Below are the code and all the weights of a small trained network. Each question names an input and a class and asks about switching units off, where a switched-off unit gives its printed mean instead of its output.

import numpy as np


def w(rows, s, z=0):
    codes = np.array(rows[::2]) - 128.0
    scale = np.full(codes.shape[1], s)
    scale[-1] = z or s
    return codes * scale


def f(y):
    return np.maximum(y, 0)


def log_softmax(a):
    a = a - a.max(-1, keepdims=True)
    return a - np.log(np.exp(a).sum(-1, keepdims=True))


def net(x, mask):
    res = np.array(x, float).reshape(1, 7) / 4 @ E
    y = f(res @ A[0][:, :-1].T + A[0][:, -1])
    res = res + np.where(mask, y, B[0][:, -1]) @ B[0][:, :-1]
    return log_softmax(res[-1] @ U[:, :-1].T + U[:, -1])


A, B = {}, {}
E = w([
[68,161,93,56,109,129,164,167,176],'x0',
[153,81,148,73,184,216,106,139,187],'x1',
[177,73,174,92,107,104,210,179,116],'x2',
[69,138,79,48,110,106,175,27,58],'x3',
[111,67,143,104,205,72,95,91,79],'x4',
[164,56,3,155,64,102,56,140,154],'x5',
[154,141,149,145,107,190,137,163,174],'x6',
],0.0067)
A[0] = w([
[214,58,126,136,136,217,100,194,226,211],'n1',
[77,62,102,67,231,108,104,88,92,135],'n2',
[36,113,120,2,197,107,141,120,102,187],'n3',
[203,98,118,229,127,119,53,191,175,130],'n4',
[202,100,201,189,146,99,157,77,57,185],'n5',
[109,220,183,150,156,126,157,104,96,216],'n6',
[217,75,142,237,139,92,59,143,130,210],'n7',
[84,247,167,164,159,157,116,116,147,197],'n8',
[109,125,79,99,33,91,205,163,131,237],'n9',
[78,51,70,77,167,97,98,69,68,188],'n10',
[88,142,26,104,39,133,163,84,125,197],'n11',
[64,233,181,142,162,145,100,79,137,182],'n12',
[132,124,37,191,51,113,60,129,149,254],'n13',
[169,100,157,86,155,219,175,197,212,180],'n14',
[133,49,139,146,167,83,105,56,63,182],'n15',
],0.0058,0.0032)
B[0] = w([
[187,97,188,140,113,233,30,151,200,253],'n1',
[101,70,116,55,185,85,149,28,192,208],'n2',
[80,135,133,45,126,99,176,99,217,224],'n3',
[76,39,128,212,171,133,60,227,177,218],'n4',
[177,85,128,131,171,105,175,149,45,215],'n5',
[83,164,122,105,171,159,209,170,62,202],'n6',
[114,34,112,206,187,88,80,202,102,232],'n7',
[67,191,110,151,195,239,180,162,100,201],'n8',
[157,201,166,154,24,59,117,147,136,206],'n9',
[123,98,79,62,145,39,98,35,157,221],'n10',
[172,218,81,115,25,97,89,75,104,205],'n11',
[65,193,73,103,211,215,197,133,98,200],'n12',
[95,159,47,220,86,104,2,116,145,227],'n13',
[203,137,218,101,93,227,126,126,172,235],'n14',
[167,68,81,98,177,48,118,56,94,213],'n15',
],0.0059,0.007)
U = w([
[134,165,216,105,45,45,221,212,108,249],'0',
[38,217,118,116,191,199,221,159,78,180],'1',
[194,44,125,151,176,80,139,121,2,91],'2',
[220,118,223,86,103,210,112,151,174,129],'3',
[122,220,39,146,21,93,70,86,108,112],'4',
[82,74,103,28,164,74,147,59,194,84],'5',
[86,62,115,224,147,128,60,209,172,39],'6',
],0.0063,0.0016)

Each question gives the input, the list of numbers given to net, and the class t.
The units are the neurons (one row each of A and B). Each row of codes is followed by its name. A weight is (code - 128) times the scale printed after its matrix; where a second scale follows, it is the last column's (A, B and U).
mask holds one flag per neuron, in row order. A switched-off neuron (its flag False) gives its mean, the last column of its row in B, instead of its output. The means were averaged over made-up inputs and are rounded, as every weight is.
A unit's drop is (log p(t) with every unit on - log p(t) with that unit switched off) / (log p(t) with every unit on - log p(t) with every unit switched off).
The circuit of an input: a set's keep is (log p(t) with only the set's units on - log p(t) with every unit switched off) / (log p(t) with every unit on - log p(t) with every unit switched off). Starting from the 12 units with the biggest drops (on a tie, the unit counted first), units are removed one at a time, each time the one whose removal leaves the highest keep (on an exact tie, the one counted first), for as long as the keep stays at least 0.8.
units of the circuit, in order: the units of the circuit, biggest drop first
top k neurons: the k neurons with the biggest drops, biggest first
drop when u is switched off: that unit's drop, to one decimal
input [8,-4,-1,6,0,0,7], class 4: top neuron -> (n11)
input [4,-8,5,0,-1,4,4], class 4: units of the circuit, in order -> (n13, n11)
input [-5,-6,2,7,8,2,3], class 5: units of the circuit, in order -> (n10, n2)
input [-4,-7,-3,4,1,0,-8], class 5: top 4 neurons -> (n10, n2, n15, n3)
input [-5,1,7,8,-7,3,4], class 4: units of the circuit, in order -> (n11, n9)
input [-3,3,1,5,1,8,5], class 4: units of the circuit, in order -> (n11, n13)
input [8,-7,5,-5,-7,-8,5], class 1: top 3 neurons -> (n8, n6, n12)
input [-7,2,2,-5,-1,-8,-3], class 1: top 3 neurons -> (n6, n8, n12)
input [-3,-2,-7,7,8,7,-3], class 5: top 2 neurons -> (n2, n10)
input [-8,2,4,6,-6,4,0], class 4: top 2 neurons -> (n11, n13)
input [1,-1,-7,-8,-5,-6,8], class 1: top 3 neurons -> (n8, n12, n6)
input [2,-7,0,-3,4,-3,1], class 1: drop when n14 is switched off -> 0.0
input [-3,-6,-8,8,5,-2,8], class 1: drop when n12 is switched off -> 0.8
input [-3,-2,6,5,4,7,8], class 4: drop when n15 is switched off -> -0.1
